[[-33 -39  -8  32   1  -3]
 [ 23 -68   9 -44  28 -18]
 [ 34  -3 -48 -37  36 -31]
 [  0 -14 -19  45 -24  23]]
|
[[ 34  -3 -48 -37  36 -31]
 [  0 -14 -19  45 -24  23]
 [-33 -39  -8  32   1  -3]
 [ 23 -68   9 -44  28 -18]]

[[  6 -39  19  11  14  -9  -3  -9  32  45   2  -3]
 [ 35  -4  51   8   6 -44 -16  24  -1  14 -10  36]
 [ 25   5   5  -2   9   4  21  -5  12  -8  -6 -19]
 [-28  10  45  42   5 -57 -23  49  17  10   8  54]]
|
[[ 25   5   5  -2   9   4  21  -5  12  -8  -6 -19]
 [  6 -39  19  11  14  -9  -3  -9  32  45   2  -3]
 [-28  10  45  42   5 -57 -23  49  17  10   8  54]
 [ 35  -4  51   8   6 -44 -16  24  -1  14 -10  36]]

[[-23  -8 -22  63 -53 -22  -5   2 -31]
 [ 13  -8  16   1  39  14  10  13   4]
 [ 41  -8 -23  29   1  40 -67   6  31]
 [-10  -8   1  -5 -13  -5  35  14   6]
 [ 20  -8  35 -12  19  19  43  11  25]
 [ 12  -8   2 -45  61 -31  19  14  19]
 [ -5  -8 -13  27   9 -25  14  17  -1]]
|
[[ 41  -8 -23  29   1  40 -67   6  31]
 [-23  -8 -22  63 -53 -22  -5   2 -31]
 [ -5  -8 -13  27   9 -25  14  17  -1]
 [-10  -8   1  -5 -13  -5  35  14   6]
 [ 12  -8   2 -45  61 -31  19  14  19]
 [ 13  -8  16   1  39  14  10  13   4]
 [ 20  -8  35 -12  19  19  43  11  25]]

[[ -1 -15  23  15 -10   8   9  16  -1  -5  19]
 [-14  -3 -49  48  34   8  -5 -50  10 -26  17]
 [ 35 -10  58  -6  21  12  11   8  14  -2  -5]
 [ 10 -16  32  12 -14  10  13  18   0  -5  15]]
|
[[-14  -3 -49  48  34   8  -5 -50  10 -26  17]
 [ -1 -15  23  15 -10   8   9  16  -1  -5  19]
 [ 10 -16  32  12 -14  10  13  18   0  -5  15]
 [ 35 -10  58  -6  21  12  11   8  14  -2  -5]]

[[-16  65  16  22  66  -9 -28]
 [-18 -17  -4  -4 -13  11 -31]
 [-13   5   9  21   7   3 -50]
 [ -2 -34   6   4 -30 -11  -5]
 [  3 -12  -1   5 -10   5   5]
 [ -4 -23   2  -5 -22  -6 -21]]
|
[[-18 -17  -4  -4 -13  11 -31]
 [  3 -12  -1   5 -10   5   5]
 [ -4 -23   2  -5 -22  -6 -21]
 [ -2 -34   6   4 -30 -11  -5]
 [-13   5   9  21   7   3 -50]
 [-16  65  16  22  66  -9 -28]]

[[  0  -1   1 -33 -26]
 [  6  10 -12 -11  58]
 [  1   4  -7  -3  -9]
 [  3  -1 -10  16   8]
 [ 10  38  -9  -3  25]
 [-17  16  -2 -26 -15]
 [  0  27  12  22   4]
 [ -1   5   4 -37  20]
 [-14  16  -3  19 -32]
 [  6  10 -11  38 -15]
 [ -6  22 -16  23  -9]]
|
[[ -6  22 -16  23  -9]
 [  6  10 -12 -11  58]
 [  6  10 -11  38 -15]
 [  3  -1 -10  16   8]
 [ 10  38  -9  -3  25]
 [  1   4  -7  -3  -9]
 [-14  16  -3  19 -32]
 [-17  16  -2 -26 -15]
 [  0  -1   1 -33 -26]
 [ -1   5   4 -37  20]
 [  0  27  12  22   4]]

[[-35  13  29  -9   8 -64 -19 -11 -35  17 -33   2 -12]
 [  3 -31  24  53 -46 -18  18 -20  -2 -36  15 -13 -19]
 [ 10  19  17  26   1 -29  23   3  14  19  15   9  13]]
|
[[ 10  19  17  26   1 -29  23   3  14  19  15   9  13]
 [  3 -31  24  53 -46 -18  18 -20  -2 -36  15 -13 -19]
 [-35  13  29  -9   8 -64 -19 -11 -35  17 -33   2 -12]]
